Here is a tiny trained network, its code and every weight. The questions are about switching its units off for an input and a class, where a switched-off unit gives its printed mean instead of its output.

import numpy as np


def w(rows, s, z=0):
    codes = np.array(rows[::2]) - 128.0
    scale = np.full(codes.shape[1], s)
    scale[-1] = z or s
    return codes * scale


def f(y):
    return np.maximum(y, 0)


def log_softmax(a):
    a = a - a.max(-1, keepdims=True)
    return a - np.log(np.exp(a).sum(-1, keepdims=True))


def net(x, mask):
    res = np.array(x, float).reshape(1, 6) / 4 @ E
    y = f(res @ A[0][:, :-1].T + A[0][:, -1])
    res = res + np.where(mask, y, B[0][:, -1]) @ B[0][:, :-1]
    return log_softmax(res[-1] @ U[:, :-1].T + U[:, -1])


A, B = {}, {}
E = w([
[127,126,131,129,130,131,128],'x0',
[155,123,208,73,85,138,251],'x1',
[90,94,68,185,110,148,212],'x2',
[193,71,117,140,167,110,149],'x3',
[83,138,180,143,173,39,180],'x4',
[101,66,76,35,91,92,125],'x5',
],0.011)
A[0] = w([
[100,96,77,90,135,90,99,46],'N0',
[153,190,135,203,167,147,114,120],'N1',
[145,158,141,64,146,114,110,20],'N2',
[72,146,90,156,207,161,78,17],'N3',
[53,246,133,131,80,138,117,196],'N4',
[148,145,199,131,116,188,187,34],'N5',
[146,101,114,103,118,174,106,3],'N6',
[180,155,91,121,130,173,111,62],'N7',
[110,92,76,92,88,88,140,104],'N8',
[75,107,88,159,121,168,178,58],'N9',
[88,147,162,171,174,13,156,24],'N10',
[155,157,93,213,156,100,85,86],'N11',
[100,124,133,199,132,180,159,129],'N12',
[182,115,131,153,83,217,104,15],'N13',
[159,154,81,117,94,166,144,23],'N14',
[176,178,187,74,164,144,63,101],'N15',
[229,97,114,161,188,106,142,214],'N16',
],0.013,0.0051)
B[0] = w([
[109,164,208,93,33,128,189,183],'N0',
[76,138,233,132,50,153,178,230],'N1',
[134,139,80,180,140,81,140,161],'N2',
[168,146,78,49,119,68,218,211],'N3',
[197,1,142,101,132,189,34,245],'N4',
[156,166,68,52,52,87,172,211],'N5',
[64,165,158,110,173,139,172,156],'N6',
[73,142,136,113,147,151,138,180],'N7',
[103,138,182,212,113,123,107,199],'N8',
[201,132,51,169,192,75,129,192],'N9',
[60,188,106,75,209,184,87,219],'N10',
[178,141,141,63,92,69,178,223],'N11',
[125,118,124,215,121,74,65,205],'N12',
[33,200,109,82,208,147,104,201],'N13',
[99,184,133,139,182,102,143,162],'N14',
[157,143,49,237,138,65,104,226],'N15',
[143,18,131,119,103,204,65,220],'N16',
],0.0085,0.012)
U = w([
[194,155,105,16,68,95,196,44],'0',
[49,196,130,87,254,199,89,69],'1',
[114,146,194,168,50,146,121,221],'2',
[154,102,126,124,130,155,104,253],'3',
[183,128,82,232,173,85,96,87],'4',
[185,13,123,83,128,227,59,76],'5',
],0.0094,0.011)

Each question gives the input, the list of numbers given to net, and the class t.
The units are the neurons (one row each of A and B). Each row of codes is followed by its name. A weight is (code - 128) times the scale printed after its matrix; where a second scale follows, it is the last column's (A, B and U).
mask holds one flag per neuron, in row order. A switched-off neuron (its flag False) gives its mean, the last column of its row in B, instead of its output. The means were averaged over made-up inputs and are rounded, as every weight is.
A unit's drop is (log p(t) with every unit on - log p(t) with that unit switched off) / (log p(t) with every unit on - log p(t) with every unit switched off).
The circuit of an input: a set's keep is (log p(t) with only the set's units on - log p(t) with every unit switched off) / (log p(t) with every unit on - log p(t) with every unit switched off). Starting from the 12 units with the biggest drops (on a tie, the unit counted first), units are removed one at a time, each time the one whose removal leaves the highest keep (on an exact tie, the one counted first), for as long as the keep stays at least 0.8.
units of the circuit, in order: the units of the circuit, biggest drop first
unit that matters most: the unit with the biggest drop
k most important neurons: the k neurons with the biggest drops, biggest first
drop of u: that unit's drop, to one decimal
input [-6,5,0,-2,1,7], class 2: most important neuron -> [N8]
input [-1,-2,7,-5,-6,4], class 4: 3 most important neurons -> [N9 N10 N1]
input [7,-8,-1,4,-8,2], class 0: 2 most important neurons -> [N3 N11]
input [5,2,3,2,1,6], class 2: units of the circuit, in order -> [N8 N3]
input [8,-2,-8,6,8,-8], class 1: 2 most important neurons -> [N10 N4]
input [1,3,1,-8,7,7], class 5: 3 most important neurons -> [N4 N13 N1]
input [5,3,2,-6,-2,5], class 5: 2 most important neurons -> [N4 N1]
input [1,5,0,8,-5,8], class 2: 2 most important neurons -> [N4 N8]
input [0,-8,-3,-7,-1,4], class 0: 3 most important neurons -> [N3 N0 N16]
input [4,-6,-1,-4,-6,-5], class 0: 3 most important neurons -> [N3 N11 N10]
input [5,-6,-8,4,3,3], class 4: 2 most important neurons -> [N15 N5]
input [-4,-1,-3,-1,4,8], class 2: units of the circuit, in order -> [N8 N0]
input [-3,-1,6,2,-2,4], class 4: units of the circuit, in order -> [N9 N1]
input [-4,2,2,8,2,-3], class 5: unit that matters most -> N16
input [2,-3,4,-7,-1,2], class 5: drop of N4 -> 0.9
input [0,-2,3,-8,2,6], class 5: drop of N1 -> 0.3
input [-2,-5,-1,7,5,-6], class 5: drop of N16 -> 1.6
